Below are the code and all the weights of a small trained network. Each question names an input and a class and asks about switching units off, where a switched-off unit gives its printed mean instead of its output.

import numpy as np


def w(rows, s, z=0):
    codes = np.array(rows[::2]) - 128.0
    scale = np.full(codes.shape[1], s)
    scale[-1] = z or s
    return codes * scale


def f(y):
    return np.maximum(y, 0)


def log_softmax(a):
    a = a - a.max(-1, keepdims=True)
    return a - np.log(np.exp(a).sum(-1, keepdims=True))


def net(x, mask):
    res = np.array(x, float).reshape(1, 4) / 4 @ E
    y = f(res @ A[0][:, :-1].T + A[0][:, -1])
    res = res + np.where(mask, y, B[0][:, -1]) @ B[0][:, :-1]
    return log_softmax(res[-1] @ U[:, :-1].T + U[:, -1])


A, B = {}, {}
E = w([
[125,36,81,138,77,147,254],'x0',
[149,34,67,195,141,15,110],'x1',
[216,50,136,95,10,83,128],'x2',
[187,163,202,104,170,151,172],'x3',
],0.01)
A[0] = w([
[115,230,223,9,132,150,150,196],'n0',
[123,185,173,64,111,147,62,253],'n1',
[207,129,94,229,128,56,70,176],'n2',
[76,42,105,182,49,134,152,174],'n3',
[153,162,129,187,130,118,211,84],'n4',
[151,100,68,181,102,104,217,202],'n5',
[119,209,143,133,139,110,59,155],'n6',
[95,76,139,86,81,88,102,109],'n7',
[121,156,145,91,159,199,151,126],'n8',
[111,81,98,244,155,148,158,168],'n9',
[54,150,73,147,172,136,109,199],'n10',
[174,42,112,173,114,128,226,145],'n11',
],0.011,0.0051)
B[0] = w([
[191,155,151,57,128,159,199,251],'n0',
[205,98,167,140,121,141,182,218],'n1',
[182,105,115,152,155,75,148,218],'n2',
[127,158,115,133,48,155,143,207],'n3',
[134,157,43,164,110,137,112,148],'n4',
[130,179,57,169,113,130,127,202],'n5',
[164,154,171,195,117,98,165,203],'n6',
[157,111,101,153,101,159,102,168],'n7',
[121,132,143,136,143,163,177,186],'n8',
[86,113,107,135,155,116,78,182],'n9',
[118,184,43,228,81,132,48,195],'n10',
[195,163,39,244,38,187,232,208],'n11',
],0.011,0.017)
U = w([
[176,71,152,50,71,163,150,37],'0',
[142,112,165,183,163,95,135,95],'1',
[144,199,75,174,67,190,179,192],'2',
[53,171,52,151,100,128,62,86],'3',
[164,119,74,132,112,89,180,154],'4',
[82,109,94,81,139,131,144,5],'5',
[129,179,170,8,149,178,216,125],'6',
],0.012,0.003)

Each question gives the input, the list of numbers given to net, and the class t.
The units are the neurons (one row each of A and B). Each row of codes is followed by its name. A weight is (code - 128) times the scale printed after its matrix; where a second scale follows, it is the last column's (A, B and U).
mask holds one flag per neuron, in row order. A switched-off neuron (its flag False) gives its mean, the last column of its row in B, instead of its output. The means were averaged over made-up inputs and are rounded, as every weight is.
A unit's drop is (log p(t) with every unit on - log p(t) with that unit switched off) / (log p(t) with every unit on - log p(t) with every unit switched off).
The circuit of an input: a set's keep is (log p(t) with only the set's units on - log p(t) with every unit switched off) / (log p(t) with every unit on - log p(t) with every unit switched off). Starting from all 12 units, units are removed one at a time, each time the one whose removal leaves the highest keep (on an exact tie, the one counted first), for as long as the keep stays at least 0.8.
circuit, biggest first: the units of the circuit, biggest drop first
unit that matters most: the unit with the biggest drop
k most important neurons: the k neurons with the biggest drops, biggest first
drop when u is switched off: that unit's drop, to one decimal
input [-4,7,6,2], class 4: circuit, biggest first => [n2]
input [3,6,-5,-5], class 3: circuit, biggest first => [n9, n0]
input [-2,5,-3,1], class 1: circuit, biggest first => [n11, n3]
input [-3,0,4,-2], class 4: 2 most important neurons => [n0, n11]
input [1,1,-2,-2], class 3: 3 most important neurons => [n0, n11, n1]
input [3,-4,-8,6], class 6: 2 most important neurons => [n0, n11]
input [2,-7,5,-3], class 6: 2 most important neurons => [n10, n11]
input [1,0,-1,-3], class 3: 3 most important neurons => [n0, n11, n1]
input [0,-3,-4,-8], class 3: 2 most important neurons => [n11, n0]
input [-2,3,-7,2], class 3: 3 most important neurons => [n11, n10, n0]
input [-6,7,7,7], class 4: drop when n2 is switched off => 0.1
input [-3,1,3,5], class 6: drop when n10 is switched off => 0.1
input [-6,5,-8,-1], class 3: drop when n0 is switched off => 0.2
input [-2,8,0,4], class 4: unit that matters most => n2
